Here is a tiny trained network, its code and every weight. The questions are about switching its units off for an input and a target symbol, where a switched-off unit gives its printed mean instead of its output.

import numpy as np


def w(rows, s, z=0):
    codes = np.array(rows[::2]) - 128.0
    scale = np.full(codes.shape[1], s)
    scale[-1] = z or s
    return codes * scale


def softmax(a):
    e = np.exp(a - a.max(-1, keepdims=True))
    return e / e.sum(-1, keepdims=True)


def log_softmax(a):
    a = a - a.max(-1, keepdims=True)
    return a - np.log(np.exp(a).sum(-1, keepdims=True))


def net(x, mask):
    ids = ['ΓΛΦΨαβδεζηθξπ'.index(c) for c in x.split()]
    T = len(ids)
    res = E[ids] + P[:T]
    u = 0
    for l in range(2):
        r = res
        for j in range(3):
            rows = slice(3 * j, 3 * j + 3)
            q, k, v = (r @ M[l][rows].T for M in (Q, K, V))
            z = softmax(np.where(np.tri(T) > 0, q @ k.T / 3**0.5, -1e9)) @ v
            o = O[l][rows]
            res = res + np.where(mask[u + j], z, o[:, -1]) @ o[:, :-1]
        u += 3
    return log_softmax(res[-1] @ U[:, :-1].T + U[:, -1])


Q, K, V, O = {}, {}, {}, {}
E = w([
[88,166,137,222,127,111,158,100,142],'Γ',
[120,120,151,114,102,138,139,150,134],'Λ',
[108,162,103,111,126,164,161,154,135],'Φ',
[134,180,112,116,137,171,86,113,119],'Ψ',
[68,159,123,85,115,187,118,102,79],'α',
[178,139,140,121,201,216,179,113,127],'β',
[189,73,60,135,187,60,142,153,191],'δ',
[159,109,111,99,79,132,90,122,173],'ε',
[67,39,62,108,173,129,193,86,185],'ζ',
[4,44,199,128,169,145,110,104,95],'η',
[179,98,183,93,144,71,52,140,124],'θ',
[92,95,75,94,132,117,66,167,70],'ξ',
[110,101,109,34,136,56,179,103,82],'π',
],0.021)
P = w([
[154,162,142,159,79,134,134,140,138],'0',
[95,177,141,137,118,156,113,195,192],'1',
[169,112,113,177,107,143,129,78,107],'2',
[96,167,132,107,159,162,91,169,184],'3',
[181,106,99,144,149,145,113,52,112],'4',
[83,155,128,76,199,162,69,153,178],'5',
[187,79,88,124,183,139,108,29,104],'6',
[79,133,108,43,243,147,56,151,178],'7',
[215,68,78,104,206,126,103,3,103],'8',
],0.015)
Q[0] = w([
[112,90,147,176,86,116,97,141,138],'0.h0',
[107,132,139,91,132,62,180,167,132],'0.h0',
[130,93,88,155,143,109,111,26,81],'0.h0',
[144,160,74,134,48,136,111,113,107],'0.h1',
[137,99,91,145,183,131,88,7,114],'0.h1',
[90,174,134,47,125,122,132,167,173],'0.h1',
[223,81,107,198,53,128,156,58,26],'0.h2',
[169,142,105,115,138,157,159,137,114],'0.h2',
[144,137,98,219,38,71,196,103,55],'0.h2',
],0.014)
K[0] = w([
[125,89,154,124,51,88,148,172,146],'0.h0',
[170,163,154,129,13,209,206,161,116],'0.h0',
[125,120,116,123,186,49,99,41,101],'0.h0',
[164,117,112,147,158,118,173,189,90],'0.h1',
[125,125,65,66,234,106,81,73,60],'0.h1',
[116,101,183,173,61,105,138,92,206],'0.h1',
[191,89,109,69,24,121,58,178,115],'0.h2',
[161,157,104,56,97,175,117,102,151],'0.h2',
[150,113,99,114,7,134,98,216,104],'0.h2',
],0.011)
V[0] = w([
[145,179,65,183,83,133,143,103,93],'0.h0',
[121,195,103,60,142,123,119,124,65],'0.h0',
[124,36,133,82,76,112,155,190,128],'0.h0',
[143,167,153,88,136,142,111,52,189],'0.h1',
[113,102,63,97,146,139,116,190,31],'0.h1',
[110,121,93,87,73,79,165,152,96],'0.h1',
[145,235,127,254,197,45,136,152,49],'0.h2',
[89,141,85,157,99,84,69,60,208],'0.h2',
[139,208,96,52,171,122,149,133,98],'0.h2',
],0.0076)
O[0] = w([
[175,162,178,62,44,137,120,88,149,68],'0.h0',
[122,55,164,145,86,55,131,99,142,145],'0.h0',
[183,219,105,156,229,94,216,80,60,3],'0.h0',
[164,110,143,138,59,55,125,61,145,228],'0.h1',
[134,126,138,90,52,245,94,183,66,118],'0.h1',
[85,103,117,141,148,105,120,224,82,13],'0.h1',
[88,51,137,255,181,52,153,122,91,12],'0.h2',
[151,227,69,132,210,162,114,47,108,191],'0.h2',
[99,13,134,197,55,133,118,124,152,124],'0.h2',
],0.0074,0.0036)
Q[1] = w([
[137,158,62,153,168,112,163,188,120],'1.h0',
[190,114,149,134,180,89,57,31,92],'1.h0',
[155,125,81,181,87,174,94,113,127],'1.h0',
[69,155,214,93,102,9,77,232,120],'1.h1',
[20,140,120,64,207,61,113,255,225],'1.h1',
[169,102,170,138,229,177,147,161,56],'1.h1',
[166,122,103,177,139,144,188,93,5],'1.h2',
[124,129,138,152,193,144,154,91,122],'1.h2',
[149,113,111,90,100,216,111,117,154],'1.h2',
],0.0088)
K[1] = w([
[134,147,140,98,143,98,136,196,143],'1.h0',
[139,99,119,112,159,107,89,79,116],'1.h0',
[92,115,96,149,125,204,77,141,101],'1.h0',
[121,199,119,202,66,135,199,155,168],'1.h1',
[95,253,152,221,50,134,138,162,141],'1.h1',
[116,116,97,78,115,54,117,136,95],'1.h1',
[157,184,86,118,65,38,97,168,81],'1.h2',
[114,170,135,154,119,138,94,126,115],'1.h2',
[129,58,100,62,173,125,72,93,114],'1.h2',
],0.011)
V[1] = w([
[120,104,100,127,150,201,101,117,120],'1.h0',
[156,198,135,223,93,149,153,117,150],'1.h0',
[141,132,140,78,107,135,106,211,161],'1.h0',
[165,138,186,203,159,217,100,147,156],'1.h1',
[225,97,63,144,148,98,100,205,165],'1.h1',
[85,110,2,153,106,193,200,113,194],'1.h1',
[103,115,77,74,96,50,154,103,108],'1.h2',
[199,132,35,164,104,127,151,159,174],'1.h2',
[102,160,66,171,102,107,17,133,113],'1.h2',
],0.0092)
O[1] = w([
[69,106,150,136,175,130,161,124,148,253],'1.h0',
[179,94,82,66,132,94,103,154,125,123],'1.h0',
[82,114,116,101,147,161,89,87,87,79],'1.h0',
[163,123,254,154,161,158,204,77,115,198],'1.h1',
[252,93,90,53,140,175,174,176,93,86],'1.h1',
[124,194,61,193,49,181,181,118,143,184],'1.h1',
[146,121,105,127,115,144,122,57,78,49],'1.h2',
[121,42,109,128,165,160,134,88,250,112],'1.h2',
[194,136,145,180,131,215,71,124,135,152],'1.h2',
],0.011,0.0049)
U = w([
[89,169,120,212,245,83,155,66,134,160],'Γ',
[152,143,104,141,174,136,200,150,125,168],'Λ',
[96,175,79,162,126,160,178,137,164,86],'Φ',
[122,130,149,168,169,237,70,174,148,43],'Ψ',
[89,127,151,137,72,125,119,63,108,102],'α',
[69,72,136,123,109,118,183,193,175,209],'β',
[144,99,135,110,236,88,131,61,119,130],'δ',
[151,155,122,158,135,71,126,110,157,121],'ε',
[112,199,120,34,172,149,125,20,205,2],'ζ',
[120,230,146,81,142,99,168,151,119,175],'η',
[157,103,163,147,73,109,70,68,160,104],'θ',
[88,98,46,147,161,83,88,118,103,179],'ξ',
[135,89,177,129,88,95,255,9,57,171],'π',
],0.0045,0.0049)

Each question gives the input, a string of symbols that net reads in full, and the target symbol t.
The units are the heads (3 rows each of Q, K, V and O). Each row of codes is followed by its name. A weight is (code - 128) times the scale printed after its matrix; where a second scale follows, it is the last column's (O and U).
mask holds one flag per head, layer by layer. A switched-off head (its flag False) gives its mean, the last column of its rows in O, instead of its output. The means were averaged over made-up inputs and are rounded, as every weight is.
A unit's drop is (log p(t) with every unit on - log p(t) with that unit switched off) / (log p(t) with every unit on - log p(t) with every unit switched off).
The circuit of an input: a set's keep is (log p(t) with only the set's units on - log p(t) with every unit switched off) / (log p(t) with every unit on - log p(t) with every unit switched off). Starting from all 6 units, units are removed one at a time, each time the one whose removal leaves the highest keep (on an exact tie, the one counted first), for as long as the keep stays at least 0.8.
units of the circuit, in order: the units of the circuit, biggest drop first
which heads matter: for each layer, one digit per head in row order, 1 if its drop is at least 0.15 and else 0, layers parted by /
input α θ ξ Γ δ π π Ψ, target Γ: units of the circuit, in order	0.h2
input β Γ θ η ζ Γ β, target Φ: which heads matter	010 / 010
input Φ θ ε, target δ: which heads matter	100 / 010
input β Φ ζ δ Φ Ψ, target ζ: which heads matter	001 / 001
input β Φ Ψ Φ δ β β ε, target β: which heads matter	001 / 001
input Ψ Γ θ Φ δ π, target Γ: units of the circuit, in order	0.h2, 1.h1
input β ε Λ Ψ ξ β Λ α, target β: units of the circuit, in order	0.h2, 1.h2
input η η ε η η β, target β: units of the circuit, in order	0.h2, 0.h0
input π ε ξ η Γ, target Ψ: which heads matter	011 / 001
input Γ β Ψ β ξ Ψ Γ, target Ψ: units of the circuit, in order	0.h1, 1.h2
input η θ ε δ, target η: which heads matter	001 / 001
input θ Ψ θ β ζ, target δ: units of the circuit, in order	1.h1, 0.h0
input η Γ β Ψ δ, target Λ: units of the circuit, in order	1.h1, 0.h0
input ζ Ψ Γ, target Φ: units of the circuit, in order	1.h1
input Γ ξ Φ Ψ Λ ξ, target Γ: units of the circuit, in order	0.h2, 1.h1
input θ β δ ζ Λ, target Φ: which heads matter	100 / 010
input β ζ η, target Γ: units of the circuit, in order	1.h1, 0.h0
input Ψ Φ θ ε Λ, target δ: which heads matter	000 / 010
input Ψ ξ η η β Ψ η Γ π, target ξ: which heads matter	000 / 010
input η ζ Γ ζ π α π Φ δ, target ξ: units of the circuit, in order	1.h1
input β θ β Φ η π β θ, target β: units of the circuit, in order	0.h2, 1.h2
input Γ Ψ η Ψ θ Ψ δ α, target η: units of the circuit, in order	1.h2, 0.h2
input Ψ ζ η δ, target η: which heads matter	011 / 001
input Λ δ Γ, target Λ: which heads matter	000 / 010
input β η Γ Λ π α Ψ Λ, target Γ: which heads matter	001 / 000
